Each row is followed by its class number.
[  76   38 -301   15  464 -321 -216  -38  -44  276  366   55  150 -210
  120  -16 -112  -62  -77  -54  246 -149  -20  158   91   99  -49  121
  216 -166 -609 -399  311  -26  -61  -29  164  224   52   48  -80] => 3
[ -54  445   22 -273 -294   32   -9  680  413   12  -43  288   25  481
  158 -154  193 -207  101 -169 -230   33 -419  -79  242 -464  -60  -79
  213  299   22 -305 -234   45  -94  -72  -49   -1  160 -197 -129] => 1
[ 275   96 -101  165  214   25 -125 -197  -25  -99   58 -262   84 -324
  425  116 -274  -45  -56 -443   65 -128 -148   55 -114  372 -161  154
  191 -129 -194 -603  -82  -92  -72 -158  139   99  -52  109   83] => 2
[  23   74  125 -322  220   45 -176  144  157 -133  351   51  -34 -300
   31 -183   70 -181 -178   95   14   32 -201  207  189   23   11  -95
  164 -138 -461 -450  408 -196   51 -172   72  191   53  121 -253] => 0
[  91  -87 -496  137  269  109   41 -704    1   -1  119 -382  165 -424
  122  273 -113 -159   42 -309  164   80  -80 -274 -130  349  -31  181
  109 -135 -123 -330   59   43  -38  -95  319  -57  -17   49   67] => 0
[  46   83   -5  -98  222   12 -103   80   94  -47  313 -136  -67 -241
  256  -80  -60 -110  -76    8   69  -51 -114  248   68  257  -43    7
  187 -226 -374 -490  293 -240  -13 -195   29  153   24  115 -167] => 10
[ -76   95   57 -216   -3  -10 -254   89  148 -239  165 -101 -156 -101
  166  -79  -98 -225 -195    1  121   17 -141  593   95  255 -133  -90
  163 -214 -381 -899  262 -248   31 -264   29  205  -95   32 -162] => 3
[ -75 -120  -25  239  716 -360  -57  483 -228   76  290 -319  171   66
   32  232  -52   70  -21   10  380 -233  132   57  -52  158  148  370
  -97 -480 -464 -226   44 -383  182  -24  125   81   15  132  113] => 6
[-258  312 -345  -44   70 -486 -111 -238  119  381   43  306  291  498
 -142  106  215 -150  115  -53 -134   76 -174 -381  210 -103   81   61
  336  358 -446 -171  116  -51  104  187  206  101   14 -230  353] => 4
[-135  217 -195  113  136  -19 -126  -41   59 -204   88 -100  -57   86
  388  158 -317  -37 -174 -402  199   72  -59 -167   61 -212 -356 -100
  180  -32  -25 -614 -125   33  -10 -132  315   80 -208  -59   50] => 11
[  42  385 -104 -313 -309 -158  -78  323  308   93    0  260   36  397
   65 -323  118 -368  176 -249 -207  -82 -246 -236  200 -147    0   21
  335  356  -94 -222   21  157 -276  -11   23  -65  339 -200   93] => 2
[ 151  155 -109 -142  -23   55 -214 -339   26 -108  -15 -286 -199 -137
  382  197 -341 -171 -141 -493  150   67   25   -4 -109  320 -392   39
   75   -9  -93 -756 -120  -24 -116 -103  263  161  -35   80  138] => 8
[ -70  173   73   57  -66   95  364  147  178 -356  -97 -641 -325 -340
  447  345  -21  198  -44 -169  -25 -109  -72   48   76  246 -167  -51
 -278   78  451 -161 -400  139  -57 -277 -306  -72 -233 -184   43] => 3
[ 179   49 -347  100   35 -135 -166 -459   39   31  -28 -249   13 -248
  282  109 -306 -140  -42 -362  -16   60 -158 -174  -52  232 -286   60
  194  -21 -334 -670  149  -70  -83 -101  310  126 -121  -10  171] => 9
[ -27  520    5 -333 -360   -9 -126  286  179  -42 -207  324  -67  472
   57 -357  280 -315    7 -209 -287  159 -314 -155  248 -348 -121 -119
  429  413 -184 -146  150  -30  -94   45  -84   49  138  -35   42] => 5
[ 194  -35 -313  121  152   63 -189 -383  -14 -215  102 -369  161  -79
  379   62 -293  -67  -43 -469  131   79   -2 -108  -47  374 -187   48
  177 -197 -201 -729  -24 -191  -84  -93  207  111  -54  -45  128] => 4
[ -24  472  113  -86 -401 -263 -297  472  109   26 -211  502  118  386
  -80 -297  -88 -245 -286 -283 -175  131 -171  -38  225 -551  204 -170
  281  579  207 -102 -158  228  -97  -16   78  -92  -86  150  198] => 11
[ 148  218 -213  113   68  -32 -186 -464   23  -57  116 -213   -5 -179
  299  178 -230 -191    3 -434   45   38 -140   10  -12  226 -285  -49
  236 -103 -299 -698   87  -55 -247 -160  200  138  -72   17   46] => 8
[ -84    5  134 -294   45  -39  -72  161  162 -157  290  -99 -151  -65
   58 -123 -238 -136 -187    8   84   -6   86  247  -15   72 -102  -18
  198 -194 -233 -533  290 -232   55 -217   56  100  -55  128 -189] => 5
[  36   98   58 -285   32 -140 -325   18  111 -198  179  -99 -145 -196
   81 -106  -57 -173 -198   58   25   26   11  345  113  249 -124   16
  151  -89 -447 -510  427 -147  -30 -142  -10  179  -24  127 -218] => 8
[ 130  168  -80  122  134 -201 -103 -409   97   25   19 -282   17 -355
  346  362 -285 -164 -112 -388  -11  -49 -146  -88 -106  322 -231  108
  112   17  -65 -596  -95  115 -139 -157  235  104  -63  113  154] => 0
[  59   69 -394  131  -87  -96 -132 -594  -27 -153 -105 -246   72    7
  182  125 -249 -149  -97 -550    4  200  -16  -71  -44  414 -117  223
  159  -49 -145 -695   48  -90  -20 -102  151   36    1   45   45] => 3
[-130  362  -78 -263 -142 -143  -97   33  190  182  -85  307   82  483
  -40 -243   32 -261   -7 -212 -152  103 -190 -201  167 -151    4   -9
  301  378  -50 -332   31   73  -93   11   42   40  185 -122  123] => 3
[-110  350  -48 -243 -217 -147 -161  127  324  127  -40  282   38  556
  -26 -155   89 -217   99 -184 -232    9 -229 -231  161 -107  -41   66
  348  331  -54 -304   36   66  -64   10  -63   38  202 -223  101] => 9
[ 203   24 -215  115   23   58 -226 -570   16  -68   65 -171  208 -310
  340  293 -251    5  -10 -503   99   53  -77   -8  -82  289 -230   61
  204 -154 -191 -608  -59  -42  -69  -90  154  180  -53   36  -69] => 1
[   0   39  -77 -232  -17  -50 -121   33  105 -161  230  -94 -125 -201
  204 -110  -86 -153  -77  -57   88  -10  -25  322   56  178 -124  -10
  285 -248 -372 -571  323 -219   -9 -210   70  127  -95  140 -154] => 7
[ 230   17 -195  -36  -64 -233 -185 -387  151 -135   28 -202  -58 -221
  306  131 -195  -88 -216 -358 -218   67 -121  -44   89  267 -233  -43
  229 -150 -387 -648  203 -280  -14  -89   70   83 -209   54   54] => 11
[ 227  235 -269  226  -33  -66 -133 -278  -48 -118  -85 -220   59 -102
  356   36 -294 -150 -168 -591  -46  162 -128  -75   16  158 -186  117
  195 -102 -245 -741  -39 -182 -106 -160  180   32  -61   47   92] => 6
[ 109   55 -268  117   91  -14  -92 -393  -20 -132   26 -246   24 -247
  291  122 -184 -115  -83 -500  -11   58 -158  -17   -9  285 -155    6
  182  -47 -237 -708   34 -139  -25 -147  135  117  -73   74   65] => 8
[ -26   28   -5 -104  156 -156 -199  -13  182   75  235   99    6 -260
  126  119 -111 -154 -128  175   46  -73  -70  262   93  183   48   31
  181 -207 -337 -332  305  -86  201 -119   45  152  -19  127 -152] => 7
[ 211  109 -251   67   98   52  -88 -421   42  -25   32 -244   29 -268
  354   97 -223 -111  -84 -456   65   11  -80  -21   -3  201 -200   -2
  241    4 -296 -688   25 -151  -97 -157  191  120  -97   22   80] => 0
[-153  448  -48 -161  -60 -190 -122  330  297  106 -105  132 -150  467
   85  -35  113 -271   33  -91 -226   96 -280 -238  243 -198  -72   81
  126  337  -48 -277   18   67   -9   17  -72   51  133 -141  119] => 9
[ -33  -66  143 -165  506 -342  -83  564   97   69  322 -190  -40    8
  277  -12 -223 -129 -229  361  109 -134   45  -22   83  102  -38   84
  -58 -430 -492 -453   75 -262  172  -88  209   92   83   10  -92] => 1
[  59   34 -339   47  -23 -242  -68 -443   79  -74    5 -400  -53 -126
  279  282 -290  -95  -44 -383   74   37   -9  -31  -43  283 -277  118
  110 -105 -266 -757   -8 -125 -101 -141  298   30 -184  -36  164] => 9
[  -7  240  237 -228   88  -72 -106  297  133 -179  252  -58 -282 -228
  270  -90  -75 -160  -89   32   31  -98    1  464  170   19 -156 -144
  133 -206 -343 -576  146 -218  -71 -218  -99  174  -38   85 -161] => 2
[ -47  521  -51 -284 -200 -130  -53   17  202  231 -168  234    3  385
   27 -237  297 -268  122 -138 -200  -56 -258 -251  265 -109  -71  -27
  372  391 -246 -157  159   23 -117   -7  -53   33  310  -63   54] => 8
[-112  449 -116 -215 -130 -221  -87  100  247  206   -4  272   82  540
  -28 -169   81 -260   91 -225 -155   21 -183 -226  201 -140  -22    9
  291  313  -84 -299   12   56 -115    8   43   18  231 -104  121] => 4
[  69  -36 -268  147  298 -120  -79 -354  -85   65   36 -220  106 -160
  323  101 -284  -66 -105 -280  123   51  -41  -57  -35  229 -207   74
   43 -151 -252 -569   52  -73 -110  -35  301   72  -90  -37  162] => 0
[  11  164 -156  176  357  -60  -82 -389  -40  -19   34 -252   44 -135
  325  257 -161   10  -30 -414   93  -57  -46 -272   34  256 -202   86
   97   -3 -188 -534 -148  -20  -30  -44  141  183   78  -86  245] => 7
[  57  240 -124  -56  209 -135 -229  -32   83  211  271  151   76 -346
  175  127   61 -154   91 -154  240 -282 -227  276   69   11 -121  -32
  311   22 -542 -404  256   24  -37 -142  227  230   46  194 -253] => 0
[-146  470 -147 -208  -89 -315  -72  -80  277  321  -17  182  130  489
   44  -18  121 -261  157 -112 -163  -53 -190 -182  166  -24   24   28
  416  373 -145 -295  -26   21  -66   33    2   21  113  -57   96] => 2
[ -18  128   74 -230  235  136 -203  -44  111  -89  281   71  -88 -307
  221 -158  -33 -157 -201   16   92    9 -119  284  120  145  -76 -107
  242 -199 -380 -532  372 -150   90 -212   65  130   19  129 -271] => 9
[ -28  155   24 -254  289  154 -160  179  140 -148  222 -121 -185 -274
  351 -160   28 -222 -308  -20   68   54 -168  281  134  197 -107  -95
  222 -116 -449 -721  302 -230  143 -220  -15  172   15   18 -136] => 9
[ -99  129  -47 -115  254   46 -185  -39  -23 -460  194 -119 -225  -20
 -133  -64    8 -254 -248 -186   40  154 -274  381  172  293  -15  -11
  292 -366 -624 -839  541 -367   65 -262   18  160  -56  169    7] => 4
[-121  397 -247 -233 -212 -273 -152   34  291  317  -32  192   81  435
   40 -105  164 -187  148  -68 -189   99 -147 -240  123  -97 -180   96
  297  288  -94 -203  133   76 -128   85   32  149  141  -69   80] => 7
[ -89  257 -345    8 -288 -187   94  269  102   79 -130  154   26  287
   41 -204  182 -107   87 -370 -181  104  -89 -161  204 -253   75  109
  186  297  -18 -310 -225  170  -87  -59 -236   11  254 -255   33] => 3
[  -5  -19   50 -343  103   41 -173   80  215   40  276  -18  -67 -225
  254  -85 -178 -240 -127   77  117   -3  -79  414    9  110 -118 -195
  251 -172 -315 -642  358 -302   96 -195   89  222  -88  182 -218] => 10
[ -45  415 -100 -114 -118 -222 -116   -7  225  331  -72  286  167  406
   17  -64   43 -202   17 -148 -139   41 -218 -227  104 -223  -85   21
  305  375  -95 -268   17  137  -75   -1   91  100  101 -109  150] => 2
[ 169  -16  105 -108   80 -300 -243  361  248 -218  159 -566 -174  -60
  399   91 -121 -121  -56  371   21 -124   85  338   30  522  -78  146
 -193 -274 -184 -660  -59 -309  102 -244   14  194 -240   73   62] => 4
[ 151   85 -268   95  -78  -93 -221 -504    7 -135 -120 -273    6 -233
  347   67 -207  -80 -118 -320  -52   96 -105  -94   80  333 -215   56
  317  -55 -369 -615  250 -219  -32  -58  170  126 -113  149  102] => 8
[  66  122 -220  185  236  -91 -114 -470  -52   -7   63 -280   14 -228
  415   75 -414  -80 -133 -366  129  -34    1   74  -24  376 -289    0
  188  -95 -261 -840   -9  -63 -176 -141  259  170  -45  -28  165] => 0
[-125  459  -59 -492 -370 -198 -256   42  371  104  -82  330   46  461
   36 -273  218 -370   59 -152 -250   58 -284 -119  205 -106 -150 -126
  412  409  -52 -431   84  120 -104    1   16   87  172  -53    6] => 2
[ 151  214  337 -126  -40 -176 -190  465  106  -72   87 -127 -264  -14
  371 -165   67 -210 -152  199  -46 -151   72  348  146  107  -35  -82
   -4  -74 -326 -374  114 -287   50 -227 -198   95 -197  -61   73] => 2
[ 179   69 -244   65  189   64 -180 -479  -71  -34   39 -257  -75 -260
  315   19 -326  -81 -207 -439  137   77   19   63  -48  299 -336  -23
  103 -143 -284 -741  163 -124  -87 -148  178  181  -96   51  100] => 5
[ 185  146 -315  344   33 -500   41 -372   -1   70   78 -301   44 -236
  296  394 -308   30  -27 -461  -63  -25  -10 -291    7   62 -216  218
   93    0 -299 -510 -171   83 -196 -115  240  105  -65  -20  169] => 5
[  19   63  -52 -118   90   65 -151   39  122 -142  334   55  -35 -185
  107   21  -79 -238 -111 -142  136  -20 -139  365  -32  142  -77   -5
  189 -215 -251 -544  261   -5  -19 -289  124  114  -38   53 -168] => 8
[-161  548  -52 -271  -28  -68  -99  181  279  145   50  256  -87  397
  -34 -126  251 -337  156 -304 -149  -79 -405 -202  188 -136  -69   12
  402  462 -178 -356   61   71  -96   -6  -35  103  257 -101  139] => 4
[-111  414  -76 -547 -381  -43    1  265  233  -62 -109  274  -71  720
  -56 -363  194 -327  103 -268 -178   81 -157 -246   70 -174  -96   25
  350  454   52 -145  -61  220 -220  -45  -13 -160  207 -272  -23] => 11
[ 164   73 -148   51  152   42 -303 -695   32   88   90 -164  235 -292
  387  278 -184 -173   62 -369   55   30 -146 -249 -159  386 -170   49
  151  150  -64 -431  -73  116  -64    4  238  123  -32  -14    1] => 8
[-244  471 -105 -274  -74 -214  -62  148  322  253    0  210  -19  423
   -4  -86  135 -220  160  -74 -162   -4 -199 -267  242 -101  -24  -23
  260  420  -14 -226  -13  139 -113   77   -6   72  276  -88  117] => 4
[  -8  -40   16 -181  107   53   42 -155  292   89  266    3 -136 -256
  202  -15 -190 -120 -263    1   23  -23   34  310   34  113  -43  -18
  251 -217 -163 -591  323 -234  113 -289   21   78 -112  183 -165] => 0
[ -25   71 -399  143  269  -39  -70 -449 -180  110  -23 -302  117  -75
  167  228 -157  -58  -13 -425  294    4  -95 -276 -105  306 -126  185
  130   27 -262 -504  -67  -53   56   -1  371   74   12   24  206] => 6
[-299  203 -244    3  473  176   80 -776  -40   -3  149   85    8 -278
  341  135 -190  -12 -152 -587  220  135   48  -67  123   55 -150  -91
  166  287   49 -771 -181  181  -18 -127  201  218  137  -62   63] => 6
[ 135  138 -193 -123   51  145   -5 -112   73  -42   -7 -405 -113 -143
  507   26 -236 -117   10 -393  152  -11  179  160 -140  218 -494 -113
   -9 -174 -119 -722 -180 -142 -219 -184   61   82  -19 -170  -64] => 1
[ -14  572  -43 -184 -363 -174  -26  107  122  100 -104  192 -162  445
  -31 -331  144 -318  -10  -59 -265  158 -116   16  188 -183 -120  -94
  223  270 -110 -154  140  -73 -184  -57  -65   25   19  -28  126] => 11
[ -99  399 -131 -233 -266 -229 -118  195  265  115 -155  193  -12  500
   31 -211  130 -302   72 -130 -288   89 -264 -296  198 -147  -37   62
  269  415  -56 -245   -8   68  -60   40  -23   12  224 -130   91] => 10
[ 122  168 -177   58  122 -138  -52 -365   90   22   86 -217   34 -221
  325  177 -268  -73 -152 -347   36   35 -129   24   56  199 -204  -33
  163  -58 -202 -677   51  -89 -113 -159  223  132 -113  119  130] => 4
[ 184   85 -300  166  156  -84  -63 -282  -50    6   11  -88  105 -227
  352   20 -206  -30 -103 -509   57  -27  -77   20   34  131 -181   66
  235 -108 -399 -696  -13  -78 -133 -142  148   85   50  -52    2] => 3
[ 524  340 -199  292   29 -306 -252 -638 -213  206  -17 -462   46 -467
  402   67 -184 -140  233 -377  -13 -166    0 -551 -131  232 -341  102
  240  283 -526  -99   35   71 -594   70  382   50  -59   63  245] => 5
[  56  268 -286 -109 -267 -268  140  -95  125  298 -127   84  -12  425
   56 -119  -66 -149   96 -255 -141   41  143 -617  -26 -169 -148  113
  219  491  -68  140  122  249 -255    9  187  -68  211 -137   65] => 7
[ -40  306  112  -61 -224 -240 -166 -385  272 -144  -70 -474 -108 -121
  406  538 -226 -134  -43  -21  -58   98 -170  -84  -43  370 -232  109
   61  178   91 -594 -266  117  -37 -152  194   94 -234   25   55] => 9
[ 261   55   80 -233  249   81  470  532  279 -153  311 -529 -148  -41
  262  139  277    6   98  204 -211 -121   82  487  -18  474   15   20
 -180 -538  -94 -185 -178 -437   17 -294 -488  128  234  142 -443] => 0
[  48   67   -9 -160  204  -34 -221   24  170  -87  308 -224  -60 -434
  215  -25   79 -234   87  201   -2 -128 -275  152   75  464   19   50
  253 -251 -427 -434  390 -212  123 -154   -7  192   24  223 -168] => 4
[ 228    5 -312  156   79   80  -30 -257  -77  -44    5 -362   13 -240
  388  -48 -359  -57  -74 -467   68   93  -47 -136 -128  219 -276   96
  126  -75 -212 -650   22 -129 -129 -120  217  113  -53  -17  116] => 5
[ -61  523  -50 -154 -177  -16 -309  -49  179  151 -107  287  166  484
  161 -110   80 -386  -10 -289  -66  164 -154  -93  103 -107   -2  -21
  377  395   77 -263  -17  131  -55  -13  -67   41  156  -23   -7] => 10
[ 220   59 -196  -92  210   74 -145 -107  227  143  368  -73 -226 -393
  196   35 -105 -203 -237   -5  -62   41 -426  243   88  452   34   65
  248 -280 -533 -817  454 -145  117 -338   44  270  -33  233 -186] => 7
[-170  488   95 -363 -208  105  -80   51  229  210   32  575  165  161
  -93  -58  214 -351  -28 -246 -178  215 -569 -302  169 -378  140 -148
  363  582   -3 -152  -21  285   80    7  110   88  311  -25 -146] => 6
[  48   21  -67 -196   98 -115 -264 -213  124  -76  194  -27  101 -188
  262   36 -151 -182  -29  -80  133 -122  -64  377    3  280 -178  -51
  442 -198 -619 -624  444 -294  -34 -106  179  130 -164    3  -69] => 2
[ -83  340  -75 -239  -88 -399 -197  215  285  139  -25  195   66  352
  -11 -218   81 -294  104   19 -328   59 -439 -483  230 -197  -34  187
  271  407 -118 -177  100  185 -170  105  128   41  215  -91  139] => 10
[ 125  126 -298  161  108  -60  -95 -449  -81  -71  -28 -226   39 -255
  234   30 -255 -104  -96 -440   42   88  -68 -100    8  226 -165  136
  154  -36 -264 -613   57  -11  -89 -126  172   84   31   30   77] => 5
[ 224  143  -33 -167  265  514   56  180  129 -346  478 -140 -298 -526
  441   68  318 -281  -74 -379   -4  -59 -343  355   28  174    6 -230
  399 -197 -551 -734  -33 -353  107 -342 -130  209   27   91 -255] => 7
[ -51   13  -59 -323   -5 -188  -44  545  135  -11  154 -239 -223 -107
  347  -61   11  -60  -30  299  219   16  228  328  104  -65 -238  -25
 -111 -317 -311 -330  191 -252   32 -111   69  135  -63  108 -289] => 11
[-133  -17   -4 -144   -5 -168 -171   -3  287  135  378  170  327  -82
  280  215 -235  -82  -40 -108  179  -94  -77  178 -139 -107 -183 -128
  529  -98 -212 -587  138  -32   70 -146  236  251  -53   62 -300] => 11
[-104  522  -73 -110 -147 -270 -109   71  174  270  -57  257  100  446
   34 -183  194 -284  120 -143 -198   -7 -251 -201  190  -98  -16   39
  326  371 -141 -175  112  101 -134    0  -28   57  198  -84  134] => 5
[ -60  558  -25 -225  -66 -240 -133   91  308  181  -14  297   65  371
 -125  -88  261 -371   59  -62 -291    1 -362 -119  244 -177   57  -27
  335  391 -204 -227   68   29  -56   -7  -26   63  154  -19  131] => 2
[ 133   61 -197 -341 -242 -439 -229  474  289   68  -56  -77  -26  693
  -80 -456  -39 -286   52  108 -333   14   27 -353   83   40   27   72
   46  200  -27 -385 -143  -35  -89  -13   32  -13   95  -92  151] => 5
